Below are the code and all the weights of a small trained network. Each question names an input and a class and asks about switching units off, where a switched-off unit gives its printed mean instead of its output.

import numpy as np


def w(rows, s, z=0):
    codes = np.array(rows[::2]) - 128.0
    scale = np.full(codes.shape[1], s)
    scale[-1] = z or s
    return codes * scale


def f(y):
    return y / 2 * (1 + np.tanh(0.7978845608 * (y + 0.044715 * y**3)))


def log_softmax(a):
    a = a - a.max(-1, keepdims=True)
    return a - np.log(np.exp(a).sum(-1, keepdims=True))


def net(x, mask):
    res = np.array(x, float).reshape(1, 4) / 4 @ E
    y = f(res @ A[0][:, :-1].T + A[0][:, -1])
    res = res + np.where(mask, y, B[0][:, -1]) @ B[0][:, :-1]
    return log_softmax(res[-1] @ U[:, :-1].T + U[:, -1])


A, B = {}, {}
E = w([
[177,33,131,156,234,72,82,150,154,93,126,125],'x0',
[142,125,129,132,129,142,136,128,125,119,127,135],'x1',
[137,53,255,151,106,128,143,103,170,232,110,135],'x2',
[90,123,133,68,207,134,153,163,115,118,48,227],'x3',
],0.01)
A[0] = w([
[186,134,66,163,150,99,32,133,161,64,171,77,127],'n0',
[96,133,188,78,125,150,172,96,153,168,84,187,99],'n1',
[143,134,126,129,125,100,139,106,111,130,116,132,128],'n2',
[58,206,47,60,134,169,129,178,60,39,125,150,32],'n3',
[88,117,123,66,229,125,130,196,95,75,39,205,5],'n4',
[74,214,81,110,3,197,179,83,74,137,152,95,76],'n5',
[168,126,76,175,168,77,74,136,140,62,216,69,128],'n6',
[173,45,211,163,102,98,108,92,146,182,123,113,18],'n7',
[147,46,243,150,102,110,136,94,166,179,168,121,106],'n8',
[128,137,145,209,39,138,110,96,165,152,171,97,200],'n9',
[87,137,181,89,102,189,185,115,144,191,57,198,104],'n10',
[149,151,98,158,160,132,81,122,147,124,162,106,91],'n11',
[131,140,141,128,124,131,106,160,127,131,121,121,129],'n12',
[107,212,136,105,58,151,121,110,60,138,143,104,182],'n13',
[69,136,194,114,120,155,164,104,107,143,102,157,89],'n14',
[116,164,142,154,155,117,141,114,153,126,140,134,129],'n15',
[178,40,214,149,107,110,126,91,169,169,118,83,7],'n16',
[88,131,144,107,99,176,171,131,125,204,105,198,102],'n17',
[162,152,143,221,25,164,122,81,159,205,197,14,28],'n18',
[135,120,117,105,132,126,149,130,138,137,129,111,129],'n19',
[149,74,168,180,114,119,127,71,161,197,134,103,126],'n20',
[118,124,134,133,148,111,176,125,101,130,154,118,128],'n21',
[142,81,110,111,148,111,137,146,156,127,115,157,140],'n22',
[128,130,143,116,116,113,135,127,145,102,130,130,127],'n23',
[161,102,155,104,183,121,67,120,162,158,115,159,50],'n24',
[100,155,163,94,110,172,192,119,149,195,72,156,99],'n25',
[161,11,149,160,195,72,80,177,151,127,72,162,2],'n26',
[177,112,67,147,142,92,65,109,125,79,181,90,123],'n27',
[109,213,107,79,25,170,155,98,69,122,185,96,46],'n28',
[119,191,64,90,135,142,130,189,54,92,109,150,92],'n29',
],0.0056,0.0075)
B[0] = w([
[111,74,171,190,75,93,141,179,78,127,185,61,216],'n0',
[117,77,189,143,82,130,213,125,87,165,177,119,179],'n1',
[122,130,130,128,139,119,132,122,130,130,142,134,128],'n2',
[89,153,183,42,105,207,187,28,171,207,31,199,219],'n3',
[199,233,3,155,243,52,22,174,235,62,126,93,204],'n4',
[157,173,69,134,229,91,68,149,177,65,112,107,245],'n5',
[110,79,170,190,72,80,155,191,77,134,179,56,221],'n6',
[147,183,57,161,199,99,76,188,193,77,127,73,181],'n7',
[148,182,87,96,171,131,108,103,174,123,108,144,234],'n8',
[130,155,69,129,184,114,80,160,182,96,110,121,254],'n9',
[83,76,183,140,42,124,208,138,81,190,191,106,206],'n10',
[131,103,144,165,115,121,132,126,114,120,150,125,136],'n11',
[118,126,122,129,109,125,115,136,135,142,114,124,129],'n12',
[140,161,121,85,157,150,118,94,174,143,82,157,237],'n13',
[111,81,174,122,85,127,156,144,94,174,157,121,156],'n14',
[131,134,135,118,129,117,132,132,125,133,118,125,129],'n15',
[184,187,47,180,199,80,67,190,163,59,129,70,179],'n16',
[124,57,181,149,56,133,195,147,78,186,161,138,180],'n17',
[75,169,173,24,129,201,177,25,195,216,18,242,235],'n18',
[134,123,132,115,125,111,122,112,123,114,132,135,129],'n19',
[109,162,102,101,149,144,110,127,148,127,91,142,209],'n20',
[111,117,124,129,125,140,112,140,134,134,128,129,128],'n21',
[114,141,122,144,136,120,106,114,144,114,96,149,159],'n22',
[141,122,121,140,130,122,129,124,135,147,133,134,128],'n23',
[94,137,141,87,134,147,150,107,150,153,114,147,139],'n24',
[125,79,210,156,55,133,207,136,93,173,173,129,184],'n25',
[88,202,145,9,126,228,158,14,187,209,20,223,184],'n26',
[116,86,169,200,81,88,159,160,89,129,168,44,195],'n27',
[189,175,61,180,214,56,43,190,182,50,137,73,204],'n28',
[114,154,120,109,150,169,135,130,179,127,95,171,200],'n29',
],0.006,0.0073)
U = w([
[169,154,61,164,183,73,63,209,158,49,141,87,186],'0',
[108,143,159,54,121,232,154,22,152,188,88,195,145],'1',
[121,49,206,190,26,112,170,187,1,145,235,89,3],'2',
],0.01,0.0012)

Each question gives the input, the list of numbers given to net, and the class t.
The units are the neurons (one row each of A and B). Each row of codes is followed by its name. A weight is (code - 128) times the scale printed after its matrix; where a second scale follows, it is the last column's (A, B and U).
mask holds one flag per neuron, in row order. A switched-off neuron (its flag False) gives its mean, the last column of its row in B, instead of its output. The means were averaged over made-up inputs and are rounded, as every weight is.
A unit's drop is (log p(t) with every unit on - log p(t) with that unit switched off) / (log p(t) with every unit on - log p(t) with every unit switched off).
The circuit of an input: a set's keep is (log p(t) with only the set's units on - log p(t) with every unit switched off) / (log p(t) with every unit on - log p(t) with every unit switched off). Starting from the 12 units with the biggest drops (on a tie, the unit counted first), units are removed one at a time, each time the one whose removal leaves the highest keep (on an exact tie, the one counted first), for as long as the keep stays at least 0.8.
circuit, biggest first: the units of the circuit, biggest drop first
top k neurons: the k neurons with the biggest drops, biggest first
drop of u: that unit's drop, to one decimal
input [6,-4,2,4], class 1: circuit, biggest first	(n26)
input [-6,-4,-8,1], class 1: top 2 neurons	(n3 n4)
input [0,6,-6,5], class 1: top 2 neurons	(n3 n28)
input [-5,4,0,-3], class 0: top 4 neurons	(n28 n5 n3 n26)
input [0,3,-7,5], class 1: top 3 neurons	(n3 n28 n5)
input [5,-7,3,1], class 1: top 4 neurons	(n26 n4 n28 n5)
input [1,4,6,-4], class 0: top 4 neurons	(n16 n7 n3 n26)
input [-5,7,-2,0], class 0: top 4 neurons	(n18 n28 n5 n26)
input [2,1,7,-2], class 0: top 2 neurons	(n16 n7)
input [-6,2,-2,0], class 0: top 2 neurons	(n28 n5)
input [1,3,4,-2], class 0: top 2 neurons	(n3 n26)
input [-8,-5,-3,-7], class 0: top 2 neurons	(n28 n5)
input [8,7,1,2], class 1: top 4 neurons	(n26 n28 n5 n9)
input [-1,-4,-7,1], class 1: circuit, biggest first	(n3)
input [8,0,6,4], class 1: drop of n26	9.1
input [1,-5,-8,-2], class 2: drop of n6	0.1
input [-5,1,-2,-4], class 0: drop of n5	0.1
